Below is a small trained network, with its code and all its weights. Each question gives an input and a target symbol and asks what happens when units are switched off, that is, made to give their printed mean instead of their output.

import numpy as np


def w(rows, s, z=0):
    codes = np.array(rows[::2]) - 128.0
    scale = np.full(codes.shape[1], s)
    scale[-1] = z or s
    return codes * scale


def norm(h):
    return h / np.sqrt((h * h).mean(-1, keepdims=True) + 1e-5)


def f(y):
    return y / 2 * (1 + np.tanh(0.7978845608 * (y + 0.044715 * y**3)))


def softmax(a):
    e = np.exp(a - a.max(-1, keepdims=True))
    return e / e.sum(-1, keepdims=True)


def log_softmax(a):
    a = a - a.max(-1, keepdims=True)
    return a - np.log(np.exp(a).sum(-1, keepdims=True))


def net(x, mask):
    ids = ['βγηθπτφ'.index(c) for c in x.split()]
    T = len(ids)
    res = E[ids] + P[:T]
    u = 0
    for l in range(2):
        r = norm(res)
        for j in range(2):
            rows = slice(2 * j, 2 * j + 2)
            q, k, v = (r @ M[l][rows].T for M in (Q, K, V))
            z = softmax(np.where(np.tri(T) > 0, q @ k.T / 2**0.5, -1e9)) @ v
            o = O[l][rows]
            res = res + np.where(mask[u + j], z, o[:, -1]) @ o[:, :-1]
        u += 2
        y = f(norm(res) @ A[l][:, :-1].T + A[l][:, -1])
        res = res + np.where(mask[u : u + 8], y, B[l][:, -1]) @ B[l][:, :-1]
        u += 8
    return log_softmax(norm(res)[-1] @ U[:, :-1].T + U[:, -1])


Q, K, V, O, A, B = {}, {}, {}, {}, {}, {}
E = w([
[223,236,154,146],'β',
[130,183,164,168],'γ',
[99,249,140,155],'η',
[118,243,212,238],'θ',
[68,99,138,199],'π',
[85,131,129,91],'τ',
[60,78,98,99],'φ',
],0.013)
P = w([
[117,117,138,115],'0',
[187,115,177,56],'1',
[196,42,9,123],'2',
[87,158,125,149],'3',
[172,118,165,36],'4',
[179,88,59,149],'5',
[91,173,123,148],'6',
[170,127,174,41],'7',
[173,100,74,155],'8',
[94,188,125,157],'9',
[169,133,176,36],'10',
[172,119,79,156],'11',
[96,191,123,158],'12',
[164,132,177,34],'13',
],0.013)
Q[0] = w([
[77,191,53,57],'0.h1',
[53,153,132,188],'0.h1',
[219,95,130,99],'0.h2',
[90,54,117,2],'0.h2',
],0.0089)
K[0] = w([
[183,216,90,95],'0.h1',
[185,209,77,112],'0.h1',
[212,181,184,207],'0.h2',
[104,95,96,7],'0.h2',
],0.011)
V[0] = w([
[181,39,190,118],'0.h1',
[243,162,139,102],'0.h1',
[78,157,60,9],'0.h2',
[105,179,174,253],'0.h2',
],0.0057)
O[0] = w([
[202,113,121,18,80],'0.h1',
[254,159,140,245,164],'0.h1',
[85,242,151,222,69],'0.h2',
[57,85,105,131,255],'0.h2',
],0.0072,0.0036)
A[0] = w([
[92,103,88,87,135],'0.n1',
[119,119,152,76,235],'0.n2',
[80,112,172,140,254],'0.n3',
[123,80,182,162,49],'0.n4',
[99,157,162,134,67],'0.n5',
[135,143,112,199,175],'0.n6',
[134,99,9,159,229],'0.n7',
[186,177,131,151,215],'0.n8',
],0.014,0.0022)
B[0] = w([
[150,193,105,135,125],'0.n1',
[167,88,137,204,175],'0.n2',
[177,130,116,136,218],'0.n3',
[123,171,130,45,152],'0.n4',
[178,59,112,84,198],'0.n5',
[95,74,112,163,254],'0.n6',
[254,49,65,82,232],'0.n7',
[142,34,104,183,241],'0.n8',
],0.0089,0.0058)
Q[1] = w([
[90,137,11,141],'1.h1',
[172,158,95,90],'1.h1',
[94,87,151,126],'1.h2',
[216,124,206,135],'1.h2',
],0.012)
K[1] = w([
[218,109,148,250],'1.h1',
[98,126,80,160],'1.h1',
[87,82,209,197],'1.h2',
[2,114,190,83],'1.h2',
],0.0095)
V[1] = w([
[2,132,54,131],'1.h1',
[82,188,103,91],'1.h1',
[205,161,58,112],'1.h2',
[135,167,35,207],'1.h2',
],0.0094)
O[1] = w([
[63,92,92,173,1],'1.h1',
[176,81,148,47,21],'1.h1',
[121,121,19,93,53],'1.h2',
[133,155,9,156,112],'1.h2',
],0.012,0.005)
A[1] = w([
[170,173,109,141,156],'1.n1',
[146,38,176,129,84],'1.n2',
[170,165,199,116,131],'1.n3',
[62,190,138,174,62],'1.n4',
[182,90,143,100,147],'1.n5',
[195,99,171,151,160],'1.n6',
[107,13,65,116,3],'1.n7',
[6,118,136,156,213],'1.n8',
],0.014,0.0036)
B[1] = w([
[128,30,62,56,173],'1.n1',
[22,204,157,135,203],'1.n2',
[243,131,120,101,197],'1.n3',
[53,113,178,55,166],'1.n4',
[39,112,35,2,193],'1.n5',
[99,148,51,156,254],'1.n6',
[201,52,184,162,174],'1.n7',
[161,187,39,57,156],'1.n8',
],0.0077,0.0086)
U = w([
[215,116,120,114,122],'β',
[232,100,141,53,66],'γ',
[135,134,136,246,80],'η',
[191,152,255,138,251],'θ',
[63,182,131,139,109],'π',
[96,127,179,22,99],'τ',
[97,20,179,142,169],'φ',
],0.013,0.0021)

Each question gives the input, a string of symbols that net reads in full, and the target symbol t.
The units are the heads (2 rows each of Q, K, V and O) and the neurons (one row each of A and B). Each row of codes is followed by its name. A weight is (code - 128) times the scale printed after its matrix; where a second scale follows, it is the last column's (O, A, B and U).
mask holds one flag per unit, layer by layer, with each layer's heads first. A switched-off unit (its flag False) gives its mean, the last column of its rows in O or B, instead of its output. The means were averaged over made-up inputs and are rounded, as every weight is.
A unit's drop is (log p(t) with every unit on - log p(t) with that unit switched off) / (log p(t) with every unit on - log p(t) with every unit switched off).
The circuit of an input: a set's keep is (log p(t) with only the set's units on - log p(t) with every unit switched off) / (log p(t) with every unit on - log p(t) with every unit switched off). Starting from the 12 units with the biggest drops (on a tie, the unit counted first), units are removed one at a time, each time the one whose removal leaves the highest keep (on an exact tie, the one counted first), for as long as the keep stays at least 0.8.
units of the circuit, in order: the units of the circuit, biggest drop first
unit that matters most: the unit with the biggest drop
k most important neurons: the k neurons with the biggest drops, biggest first
k most important neurons of layer l: the k neurons of layer l with the biggest drops, biggest first
heads that matter: for each layer, one digit per head in row order, 1 if its drop is at least 0.15 and else 0, layers parted by /
input θ β η γ θ τ θ φ φ θ, target π: 3 most important neurons of layer 1 => 1.n4, 1.n8, 1.n7
input θ θ θ θ θ τ β τ, target θ: units of the circuit, in order => 0.n7, 0.h2, 1.h2
input θ γ θ γ, target γ: heads that matter => 01 / 10
input π τ β τ β, target π: unit that matters most => 1.h1
input φ π θ θ π θ θ β, target φ: 4 most important neurons => 0.n7, 0.n2, 0.n1, 1.n7
input η θ θ τ, target π: heads that matter => 11 / 01
input θ θ θ τ η θ θ φ, target θ: units of the circuit, in order => 0.h2, 0.n7, 1.h2
input η θ θ τ θ θ θ π, target η: 4 most important neurons => 0.n2, 0.n3, 0.n7, 1.n5
input γ β η θ θ, target γ: 2 most important neurons of layer 0 => 0.n3, 0.n4
input τ θ γ τ γ φ γ θ θ β β θ θ π, target τ: 4 most important neurons => 0.n8, 0.n7, 0.n6, 1.n2
input θ π θ θ β, target θ: units of the circuit, in order => 0.n7, 1.h2, 0.n4
input θ θ θ η φ, target θ: 2 most important neurons => 0.n7, 0.n4
input φ π θ τ θ τ φ γ γ θ θ, target φ: units of the circuit, in order => 1.h1, 0.n8
input θ β π θ θ β φ τ τ τ θ θ τ, target η: units of the circuit, in order => 0.h1, 0.h2
input τ θ φ τ τ θ θ τ τ γ, target γ: unit that matters most => 0.h2
input π π β β β, target π: 4 most important neurons => 0.n1, 0.n2, 1.n2, 0.n7
input θ φ η τ β θ β, target η: 2 most important neurons => 0.n7, 0.n8
input θ θ γ φ θ θ θ γ, target θ: 2 most important neurons => 0.n7, 0.n2
input η θ θ θ φ β θ θ, target η: units of the circuit, in order => 1.h1, 0.n7
input β θ θ τ θ θ β φ, target β: most important neuron => 0.n6
input φ β τ τ θ, target φ: units of the circuit, in order => 1.h1, 0.h1
input τ τ φ β β π φ γ θ θ π, target τ: units of the circuit, in order => 0.n6, 1.n2
input φ β θ, target γ: units of the circuit, in order => 0.h2, 0.n7
input φ φ τ θ τ β θ τ θ γ θ τ β, target η: units of the circuit, in order => 0.n8, 0.n7
